[ 87 184 113 106 202 114 106] -> J_480
[113 114 107 202  87 106 184] -> J_860
[136 132 119 136 118  93 144] -> J_343
perm: [144  93 118 136 119 132 136] => J_343
perm: [113 106 202 114 106  87 184] => J_480

[ 58  98 165 109] = J_43
[ 92 137 180 142] = J_88
[204  79 135  84] = J_442
[136  92 180 142] = J_875
perm: [142 136 180  92] => J_875
perm: [ 92 137 142 180] => J_88
perm: [ 92 136 142 180] => J_875

[116 152 126 108 127 137] -> J_230
[113 137 140 127 112 155] -> J_355
[113 112 126 140 155 137] -> J_623
[ 85  90 132 128 131 100] -> J_739
perm: [137 140 127 112 155 113] => J_355
perm: [137 116 152 126 108 127] => J_230

[122  75 161 152 124] = J_944
[162 124 122  75 152] = J_795
[124 162 122  75 151] = J_998
perm: [162  75 124 122 151] => J_998
perm: [152 124  75 122 162] => J_795
perm: [152  75 122 124 162] => J_795

[164 110 115  52 127] : J_910
[152 119 110 165 115] : J_447
[ 86 211  99 142  98] : J_862
[165 118 110 152 115] : J_732
perm: [115 165 119 110 152] => J_447
perm: [ 98  86 211  99 142] => J_862
perm: [110 115 118 152 165] => J_732
perm: [115 165 152 119 110] => J_447

[143 118 121 113  92 132 137 108 166 116 121 124 139 118 106 132 115 118
 125 144 120 130 133 163 126 101 128  85 128 127 109 136 104 123 121 152
 108 123 144 112 125 135 138 132 143 133  97 104 125] = J_776
[163 123 139 130 166 133 143 101 144 125 108 138 133 118 121 152 128  97
 118 104 144 116  92 127 136 132 143 118 137 105  85 113 125 120 121 115
 121 124 125 106 123 108 135 128 109 124 126 132 132] = J_703
[132 136 127 128 138  97 132 121 116 124 125 144 108 128 125 166  85 123
 137 118 109 163 133 106 113 105 152 118 135 125 108 115 143 133 132 121
 143 123 104 112  92 130 118 144 126 121 102 120 139] = J_407
[163 123 139 130 166 133 143 101 144 125 108 138 133 118 121 152 128  97
 118 104 144 116  92 127 136 132 143 118 137 105  85 113 125 120 121 115
 121 112 125 106 123 108 135 128 109 124 126 132 132] = J_439
[163 123 139 130 166 133 143 101 144 125 108 138 133 118 121 152 128  97
 118 104 144 116  92 127 136 132 143 118 137 105  85 113 125 120 121 115
 121 124 125 120 121 109 105 141 123 112 107 131 137] = J_214
perm: [ 85  92  97 101 104 105 106 108 108 109 112 113 115 116 118 118 118 120
 121 121 121 123 123 124 125 125 125 126 127 128 128 130 132 132 132 133
 133 135 136 137 138 139 143 143 144 144 152 163 166] => J_439
perm: [137 136 109 113 133 123 143  92 118 106 138 144 125 124 163 108 135 101
 139 152 127 121 125 130  85 112 121 128 132 105 116 108 132 126 133 166
 123 144 104 121 128 118 143 120 125 115 132 118  97] => J_439

[ 70 130  94 187 164 127 123 140 140 146] = J_861
[ 85 139 114 163 156 132 135 139 122 145] = J_268
[140  94 127 146 187 122 140 164 130  70] = J_496
[122  85 139 114 139 133 156 135 163 145] = J_704
[ 61 137  96 191 171 130 130 144 131 152] = J_427
perm: [145 122 139 135 132 156 163 114 139  85] => J_268
perm: [123 140 140 146  70 130  94 187 164 127] => J_861

[149 103 176 132  89 150 142 129 151 126 165 111 157  87 161 185 141 107
 108 131 109 170 150 101 116 114 113 166  85 129] -> J_552
[101 100 117  98 186 116 155 134  95 149  85 145 110 180  85 102  64 164
 155 104 104  94 102 142 170 150  98 111 131 148] -> J_85
[ 87  99  92  84 196 117 137 130  86 156  91 146  97 186  89 187 142 109
 107 130 109 170 149 100 118 114 112 166  84 130] -> J_890
[155  98 194 122  87 146 170 129 139 140 181 122 144  93 147 199 143 124
 109 131 111 164 130 104 130 121 109 162  86 138] -> J_118
[155 111 164 140  83 157 122 124 152 123 167 112 151  84 167 174 149  95
 117 150 116 172 147 107 105 107 133 158  99 118] -> J_139
[142 150 157 131 141 111 109 108 116 151 103 129 114 112 150 101 132 107
 149 176 126 161 170 185  86 129  89 166  85 165] -> J_375
[ 86 141 151  85 111 157 114 109 176 150 126 129 150 149 103 113 170 131
 129 101 161 185 142 116 166 165  89 108 107 132] -> J_527
[105  96 136 105 170 112 162 139  96 137  91 139 118 177  78 103  65 160
 150 110 102  95 105 140 172 161  92 102 135 151] -> J_466
[149 103 178 131  89 149 144 129 150 128 166 112 157  88 160 187 142 109
 107 130 109 170 149 100 117 114 112 166  85 130] -> J_165
perm: [108 131 109 170 150 101 116 114 113 166  85 129 149 103 176 132  89 150
 142 129 151 126 165 111 157  87 161 185 141 107] => J_552
perm: [ 87 146 170 129 139 140 181 122 144  93 147 199 143 124 109 131 111 164
 130 104 130 121 109 162  86 138 155  98 194 122] => J_118
perm: [132 107 108  89 165 166 116 142 185 161 101 129 131 170 113 103 149 150
 129 126 150 176 109 114 157 111  85 151 141  86] => J_527

[119 128 126 123 131] -> J_101
[119 123 130 126 128] -> J_256
[123 128 119 130 126] -> J_438
[111 134 117  76 105] -> J_227
[111 127 126 131 118] -> J_84
perm: [131 123 126 128 119] => J_101
perm: [131 119 128 126 123] => J_101
perm: [105 111 117 134  76] => J_227

[194 160  96  74 158  88  69  86 170  87] = J_507
[ 88 158  96 170  86  74  86 160 194  70] = J_518
[ 74 170  96 194 160  88  86  86  69 158] = J_479
perm: [ 70  74  86  86  88  96 158 160 170 194] => J_518
perm: [ 69  74  86  87  88  96 158 160 170 194] => J_507
perm: [158  74 170  96 194 160  88  86  86  69] => J_479
perm: [ 69  74  86  86  88  96 158 160 170 194] => J_479

[155 188 182 141 185 156  72 107] : J_327
[188 183 156 185 152 141  72 106] : J_725
[152  78  87  87 100 100 130 121] : J_817
[152 188 182 141 185 156  72 107] : J_33
[106  72 141 185 182 188 156 152] : J_77
perm: [156  72 107 152 188 182 141 185] => J_33
perm: [ 72 106 141 152 156 182 185 188] => J_77
perm: [152 156 188 182 185 141  72 106] => J_77
perm: [182 141 185 156  72 107 152 188] => J_33
perm: [185 156  72 107 155 188 182 141] => J_327
perm: [ 72 107 141 155 156 182 185 188] => J_327

[ 59  96 140 109 170 198  75] : J_937
[ 58  75  96 198 109 170 140] : J_102
[ 59 140 109  75 198  95 170] : J_975
[ 59 100 140  87 182 198  75] : J_105
perm: [ 75 198 170 109 140  96  59] => J_937
perm: [198  75  96 140 170 109  59] => J_937
perm: [ 96 170  75 140  59 109 198] => J_937
perm: [ 75 198 182  87 140 100  59] => J_105
perm: [170 198  75  59  96 140 109] => J_937
perm: [ 96 198 109 170 140  58  75] => J_102
perm: [ 59 170 140 109  96 198  75] => J_937

[136 119 146 105 128 149 120 128 114]  J_736
[122 138 124 116 132 128 136 128 124]  J_618
[122 139 124 116 131 129 137 127 123]  J_516
[ 99 124 142 123  79 176 121 119  97]  J_934
[122 137 124 118 131 128 136 127 124]  J_130
[128 120 120 136 149 128 105 114 146]  J_942
[ 53 109 130 135  71 207 106  72 116]  J_213
[136 207  71  53 106 109 130 116  72]  J_431
[128 127 118 131 121 124 124 136 137]  J_680
[130 194  82  67 115 112 135 119  83]  J_360
perm: [137 124 136 128 127 131 121 118 124] => J_680
perm: [116  53 109 130 135  71 207 106  72] => J_213
perm: [105 114 120 120 128 128 136 146 149] => J_942
perm: [ 72 116 130 109 106  53  71 207 136] => J_431
perm: [128 124 137 118 131 122 127 136 124] => J_130
perm: [139 116 124 129 122 123 137 131 127] => J_516

[146 152 173 119 105  97  81 104  70 162 137  76 106 187  81 166 142  86
 141  93 171] -> J_365
[146 106  70  81 140  97 105 171 166  79 173 119 187  76  97 152 104 142
  81 162  93] -> J_753
[142 162 119  97 146 104  96 105  81  76  81 152 171 173  79 140 187  93
 166  70 106] -> J_128
[146 152 173 119 105  97  81 104  70 162  96  76 106 187  81 166 142  79
 141  93 171] -> J_57
perm: [ 70  76  81  81  86  93  97 104 105 106 119 137 141 142 146 152 162 166
 171 173 187] => J_365
perm: [171  93 141  79 142 166  81 187 106  76  96 162  70 104  81  97 105 119
 173 152 146] => J_57
perm: [162 119  97 146 104  96 105  81  76  81 152 171 173  79 140 187  93 166
  70 106 142] => J_128

[119 138 129 109 138  70 162 111 133 159 115  82 152 148 155 150 161 139
  89 163 100 163 118 137 109 117 104 139 108 110 129 137 117 145 109  93
 144 102 119 159 158 120 147 164 156 153 162 129] -> J_825
[160 121 161 149 174 132 102 150 163 119  81 129 149 102 117  77 124 129
 162 119 128 124 142  96 118 103 152 112 134 135 145 148 104 117 136 134
 112 122 114 122 114 120 100 109 103  86 108  97] -> J_906
[108 102 103 150 114 128 149  97 129 134 161 124 124 145 129 163 121 114
 119 134 148 160 122 112 104  81 149 135 103 117 112 102 120 117 136  86
  96 109 100 142  78 119 118 162 132 122 152 174] -> J_585
[127 141 153 107 123 127 112 102 146 110 141 126 138 101  97 117 123 112
 126 122 140 125 144 146 149 128 125 158 110 121 128 146 148 133 104  97
 111 151 110 113 120 110 102 132 129 123  97 127] -> J_958
[ 97 144 140 127 123 110 127 104 146 128  97 126 141 110 146 158 112 112
 110 138 120 149 127 122 111  97 123 132 141 129 125 102 107 133 117 102
 113 146 148 151 121 128 153 126 101 111 125 123] -> J_523
[135 106 128 122 120 117 145 137 114 138 127 118 127 129 149 123 136 129
 114 132 120 143 102 137 132 155 114 140 129 108 114 141 133 126 112 142
 137 109 103 136 166 125 121 155 159 136 149 135] -> J_478
[138 123 108 128 111 133 176 116 112 132 139 143 130 136 131 151 139 114
  86 134 134 153 100 143 151 165 101 136 147 106  99 133 128 125  82 119
 107 125 105 126 134  96 134 136 148 108 128 133] -> J_308
[127 132 126 120 125 127 110 141  97 113 121 123  97 148 146 112 125 117
 133 110 128 122 128 102 101 149 123 104 107 110 146 153 151 110 111 111
 123 138 127 126 141 129 146 102 144 140 158  97] -> J_740
[122  97 127 146 110 128 101 132 123 127 125 153 138 133 102 103 141 113
 144 126 117 148 126 146 110 112 123 128 151 104 121 141 146 140 127 120
 129 112 158  97 110 125  97 110 111 123 149 107] -> J_24
[137 117 173 119 134  98 121 145 134 145 104 113 131 100 150 119 125 151
 162 127 119 136 120 112 127 123 140 134 108 119 132 148 109 122 135 129
 148 108 113 129 151 115 128 130 133 134 129 126] -> J_723
perm: [129 162 153 156 164 147 120 158 159 119 102 144  93 109 145 117 137 129
 110 108 139 104 117 109 137 118 163 100 163  89 139 161 150 155 148 152
  82 115 159 133 111 162  70 138 109 129 138 119] => J_825
perm: [ 97  97  97 101 102 102 104 107 110 110 110 111 111 112 112 113 117 120
 121 122 123 123 123 125 125 126 126 127 127 127 128 128 129 132 133 138
 140 141 141 144 146 146 146 148 149 151 153 158] => J_523
perm: [ 98 100 104 108 108 109 112 113 113 115 117 119 119 119 119 120 121 122
 123 125 126 127 127 128 129 129 129 130 131 132 133 134 134 134 134 135
 136 137 140 145 145 148 148 150 151 151 162 173] => J_723
perm: [127  97 123 129 132 102 110 120 113 110 151 111  97 104 133 148 146 128
 121 110 158 125 128 149 146 144 125 140 122 126 112 123 117  97 101 138
 126 141 110 146 102 112 127 123 107 153 141 127] => J_958
perm: [107 149 123 111 110  97 125 110  97 158 112 129 120 127 140 146 141 121
 104 151 128 123 112 110 146 126 148 117 126 144 113 141 103 102 133 138
 153 125 127 123 132 101 128 110 146 127  97 122] => J_24
perm: [107 123  97 123 158  97 113 102 148 146 102 140 126 117 129 110 111 104
 125 149 153 141 151 127 125 128 123 110 128 144 141 110 121 122 133 101
 146 111 127 127 138  97 146 120 110 132 112 126] => J_740
perm: [103 152 112 134 135 145 148 104 117 136 134 112 122 114 122 114 120 100
 109 103  86 108  97 160 121 161 149 174 132 102 150 163 119  81 129 149
 102 117  77 124 129 162 119 128 124 142  96 118] => J_906

[179 128 166 196 139] : J_697
[178  60  99  73 109] : J_726
[ 60 178 109  73 100] : J_424
perm: [109 178  60  99  73] => J_726
perm: [ 60 109 178  73  99] => J_726

[135 127 129  64] -> J_849
[117 173  97  64] -> J_258
[123 135 122  64] -> J_385
[146 133 138  64] -> J_305
[209 137 184  64] -> J_730
[119 133 139  64] -> J_498
[138  64 133 119] -> J_760
[131 127 129  64] -> J_45
perm: [ 64  97 173 117] => J_258
perm: [ 64 119 133 139] => J_498

[129 126 129 125 130 128 129] = J_524
[ 98 119  70 108 106 139 113] = J_521
[129 129 126 129 126 130 128] = J_798
[131 145 107 138  92 153 120] = J_565
perm: [128 129 129 126 129 126 130] => J_798
perm: [130 128 129 126 129 126 129] => J_798
perm: [113  98 119  70 108 106 139] => J_521

[135 109 156 142 142 134 103 195]  J_259
[142 194 142 109 103 134 156 135]  J_904
[103 194 134 142 134 156 109 142]  J_294
perm: [156 135 142 194 142 109 103 134] => J_904
perm: [135 156 134 103 109 142 194 142] => J_904
perm: [135 142 194 142 109 103 134 156] => J_904

[116 113 115 164 114] = J_203
[115 113 113 116 164] = J_802
[165 115 113 116 113] = J_381
perm: [115 164 114 116 113] => J_203
perm: [113 113 115 116 164] => J_802
perm: [165 116 113 113 115] => J_381
perm: [116 164 115 113 113] => J_802
perm: [113 116 115 113 164] => J_802
perm: [113 114 115 116 164] => J_203
perm: [115 116 165 113 113] => J_381

[128 130 132 133 132 124 130 120] -> J_653
[124 132 132 130 128 132 120 130] -> J_835
[173 174 153 113  59 112 169 142] -> J_620
[132 116 135 113 121 158 103 116] -> J_955
[119 136 132 135 124 132 125 130] -> J_846
[169 174  59 112 113 153 142 172] -> J_773
[132 132 124 120 128 132 130 131] -> J_894
[124 137 130 132 119 135 125 132] -> J_765
perm: [120 124 128 130 131 132 132 132] => J_894
perm: [130 119 136 132 135 124 132 125] => J_846
perm: [142 169 112  59 113 153 174 173] => J_620
perm: [119 124 135 132 132 125 130 137] => J_765
perm: [120 124 128 130 130 132 132 133] => J_653
perm: [132 132 132 120 128 130 124 130] => J_835
perm: [130 132 132 130 128 132 120 124] => J_835

[ 77 153 149 132 126 163 157 103 153 156 118  87 125  88  96 143 140 101
 152  80 176 196  83 149 168 198 114  85 117 123  88 135 116 145 119 125
 110 118 117 114 120 116 156 122 108 138]  J_963
[ 72 130 153 158 169 133  97 101 128 168 173 148 131 124 126 189 105 103
 120 158 111 148 158  63 101 106 134 135 115 149 118 163 117 144 147  94
  83 100 138 136 106  86 141 154 101 155]  J_300
[ 85 113 123 160 161 123 130 109  96 125 166 150 124 133 154 182 104 114
 119  87 139 131 146  87  92 135 161 175 101 154 142 125 114 145 175  73
  96  87 131 159 136  91 128 159  93 124]  J_970
[182 104 161 128 131 113 139 124 154 135 114 114 125  87  97 109 125 175
 146 175 123 159 130  96  73  92 133  85 131 124 150  91  87 154 159 160
 123 136 166 145  87 119  93 142 101 161]  J_413
[123 156 163 118 125 176 120 119 149 196 103 150 132 116  77 156 140 114
 122 108 125  83 138 117 118  85 198 152 126 110 168  80 135  88  96 153
 157 143 116  87  88 101 153 114 117 145]  J_754
perm: [ 63  72  83  86  94  97 100 101 101 101 103 105 106 106 111 115 117 118
 120 124 126 128 130 131 133 134 135 136 138 141 144 147 148 148 149 153
 154 155 158 158 158 163 168 169 173 189] => J_300
perm: [ 77  80  83  85  87  88  88  96 101 103 108 110 114 114 116 116 117 117
 118 118 119 120 122 123 125 125 126 132 135 138 140 143 145 149 149 152
 153 153 156 156 157 163 168 176 196 198] => J_963
perm: [113 139 145  96  87 124 142 125  87 123 104 161 154 150  96 166 175 182
  73 114 101  92 131  91 159  85 136 131 154 161 128 130 109 119 125  93
 159 160 146 124 133  87 175 123 135 114] => J_970
perm: [145 117 114 153 101  88  87 116 143 157 153  96  88 135  80 168 110 126
 152 198  85 118 117 138  83 125 108 122 114 140 156  77 116 132 150 103
 196 149 119 120 176 125 118 163 156 123] => J_754

[117 146 104  99 112  81 130 129 152] = J_422
[132 117 121 135 111 131  86 138 152] = J_240
[135 153 117 112  86 132 132 138 121] = J_34
[139 121 129 157 149 131 102 156 116] = J_840
[127  99 124 123  86 121 119 133 122] = J_90
[131 138 135 117  86 132 121 153 112] = J_206
[135 131 117 121 112  86 152 132 138] = J_663
[118 106 136 144 111 130 125 131 123] = J_926
[135 117 138 111 131 121 151 132  86] = J_878
perm: [135 117  86 132 121 153 112 131 138] => J_206
perm: [121 135 153 117 112  86 132 132 138] => J_34
perm: [ 86 117 121 132 138 111 131 135 152] => J_240
perm: [112 153 121 132  86 117 135 138 131] => J_206
perm: [111 130 125 131 123 118 106 136 144] => J_926
perm: [138 132 152  86 112 121 117 131 135] => J_663
perm: [152 138  86 131 111 135 121 117 132] => J_240

